Below is a small trained network, with its code and all its weights. Each question gives an input and a class and asks what happens when units are switched off, that is, made to give their printed mean instead of their output.

import numpy as np


def w(rows, s, z=0):
    codes = np.array(rows[::2]) - 128.0
    scale = np.full(codes.shape[1], s)
    scale[-1] = z or s
    return codes * scale


def norm(h):
    return h / np.sqrt((h * h).mean(-1, keepdims=True) + 1e-5)


def f(y):
    return np.maximum(y, 0)


def log_softmax(a):
    a = a - a.max(-1, keepdims=True)
    return a - np.log(np.exp(a).sum(-1, keepdims=True))


def net(x, mask):
    res = np.array(x, float).reshape(1, 4) / 4 @ E
    u = 0
    for l in range(4):
        y = f(norm(res) @ A[l][:, :-1].T + A[l][:, -1])
        res = res + np.where(mask[u : u + 10], y, B[l][:, -1]) @ B[l][:, :-1]
        u += 10
    return log_softmax(norm(res)[-1] @ U[:, :-1].T + U[:, -1])


A, B = {}, {}
E = w([
[215,82,106,2],'x0',
[57,13,58,119],'x1',
[95,93,223,58],'x2',
[163,42,223,159],'x3',
],0.0072)
A[0] = w([
[127,149,188,114,253],'L0N1',
[191,49,74,138,186],'L0N2',
[192,195,149,184,112],'L0N3',
[79,122,69,212,100],'L0N4',
[112,174,147,115,78],'L0N5',
[87,194,102,111,110],'L0N6',
[166,176,89,172,47],'L0N7',
[116,224,142,107,127],'L0N8',
[60,253,129,104,142],'L0N9',
[133,211,122,176,227],'L0N10',
],0.012,0.005)
B[0] = w([
[183,155,196,100,228],'L0N1',
[56,253,129,83,230],'L0N2',
[194,198,144,220,208],'L0N3',
[26,64,63,204,228],'L0N4',
[136,162,116,57,146],'L0N5',
[162,50,60,117,184],'L0N6',
[43,99,201,95,169],'L0N7',
[243,81,113,128,199],'L0N8',
[178,15,104,122,234],'L0N9',
[155,115,93,182,253],'L0N10',
],0.0082,0.0065)
A[1] = w([
[165,90,254,86,127],'L1N1',
[122,105,68,61,59],'L1N2',
[180,101,99,150,41],'L1N3',
[127,132,146,34,199],'L1N4',
[127,116,84,37,59],'L1N5',
[108,160,73,82,4],'L1N6',
[70,142,241,85,145],'L1N7',
[133,121,239,92,167],'L1N8',
[166,180,191,166,34],'L1N9',
[92,129,205,110,57],'L1N10',
],0.012,0.0039)
B[1] = w([
[84,85,187,44,254],'L1N1',
[170,206,166,207,190],'L1N2',
[177,146,124,95,175],'L1N3',
[116,168,147,13,238],'L1N4',
[145,198,101,126,195],'L1N5',
[137,196,154,95,162],'L1N6',
[110,2,130,23,219],'L1N7',
[70,27,239,102,236],'L1N8',
[212,133,221,224,191],'L1N9',
[172,104,82,58,167],'L1N10',
],0.008,0.0055)
A[2] = w([
[33,82,73,173,161],'L2N1',
[100,122,59,157,2],'L2N2',
[119,168,64,79,121],'L2N3',
[223,78,166,114,131],'L2N4',
[155,174,235,144,155],'L2N5',
[15,94,68,200,100],'L2N6',
[92,122,109,189,89],'L2N7',
[219,101,23,112,141],'L2N8',
[128,170,195,83,163],'L2N9',
[45,81,3,211,76],'L2N10',
],0.011,0.0074)
B[2] = w([
[99,36,33,175,240],'L2N1',
[174,74,114,197,145],'L2N2',
[55,198,89,185,171],'L2N3',
[215,132,27,140,224],'L2N4',
[133,121,91,255,209],'L2N5',
[156,68,21,199,231],'L2N6',
[43,64,84,93,167],'L2N7',
[75,145,104,27,207],'L2N8',
[105,101,66,150,219],'L2N9',
[76,46,84,185,253],'L2N10',
],0.0093,0.0072)
A[3] = w([
[57,227,130,108,38],'L3N1',
[50,247,179,134,162],'L3N2',
[140,111,207,200,47],'L3N3',
[213,34,130,219,131],'L3N4',
[41,92,86,183,110],'L3N5',
[122,47,194,74,10],'L3N6',
[187,152,123,223,145],'L3N7',
[97,212,138,121,73],'L3N8',
[201,107,174,187,70],'L3N9',
[84,45,189,68,1],'L3N10',
],0.011,0.0047)
B[3] = w([
[33,194,115,149,154],'L3N1',
[66,159,40,165,158],'L3N2',
[165,191,131,211,148],'L3N3',
[149,194,245,110,255],'L3N4',
[151,38,116,111,213],'L3N5',
[27,82,165,47,173],'L3N6',
[60,132,189,159,196],'L3N7',
[41,179,126,81,145],'L3N8',
[81,241,225,192,168],'L3N9',
[22,108,233,69,174],'L3N10',
],0.011,0.0086)
U = w([
[43,64,240,40,44],'0',
[196,136,103,86,178],'1',
[39,227,78,128,31],'2',
[61,4,65,214,2],'3',
[185,178,216,192,227],'4',
],0.019,0.0029)

Each question gives the input, the list of numbers given to net, and the class t.
The units are the neurons (one row each of A and B). Each row of codes is followed by its name. A weight is (code - 128) times the scale printed after its matrix; where a second scale follows, it is the last column's (A, B and U).
mask holds one flag per neuron, layer by layer. A switched-off neuron (its flag False) gives its mean, the last column of its row in B, instead of its output. The means were averaged over made-up inputs and are rounded, as every weight is.
A unit's drop is (log p(t) with every unit on - log p(t) with that unit switched off) / (log p(t) with every unit on - log p(t) with every unit switched off).
unit that matters most: the unit with the biggest drop
top k neurons: the k neurons with the biggest drops, biggest first
top k neurons in layer l: the k neurons of layer l with the biggest drops, biggest first
drop when u is switched off: that unit's drop, to one decimal
input [2,-7,-8,-8], class 1: unit that matters most => L2N8
input [6,5,-1,6], class 0: top 4 neurons => L0N4, L0N10, L1N7, L0N6
input [-5,-2,6,-3], class 1: top 2 neurons => L0N9, L2N4
input [-3,-8,7,8], class 4: top 3 neurons in layer 0 => L0N3, L0N7, L0N2
input [3,3,3,-1], class 0: top 2 neurons in layer 0 => L0N10, L0N4
input [-4,-5,-2,-7], class 1: top 2 neurons => L2N8, L0N8
input [3,4,-4,-5], class 2: top 3 neurons => L0N2, L1N6, L0N10
input [7,-3,7,-7], class 1: top 2 neurons in layer 2 => L2N4, L2N10
input [-4,-7,-3,-7], class 1: top 3 neurons in layer 2 => L2N8, L2N5, L2N4
input [-2,-1,1,5], class 0: top 2 neurons => L1N1, L1N8
input [-1,6,8,-8], class 2: top 2 neurons => L0N4, L0N10
input [6,-4,-6,-3], class 2: top 4 neurons in layer 0 => L0N2, L0N1, L0N7, L0N9
input [3,8,-1,0], class 2: drop when L0N2 is switched off => 0.7
input [8,5,-1,-6], class 2: drop when L2N3 is switched off => 0.0
input [7,-6,-1,-4], class 1: drop when L2N8 is switched off => 0.2
input [3,-3,-5,-6], class 1: drop when L2N8 is switched off => 0.1
input [8,7,-3,6], class 2: unit that matters most => L0N2
input [3,-8,1,-5], class 4: top 3 neurons in layer 0 => L0N3, L0N1, L0N4
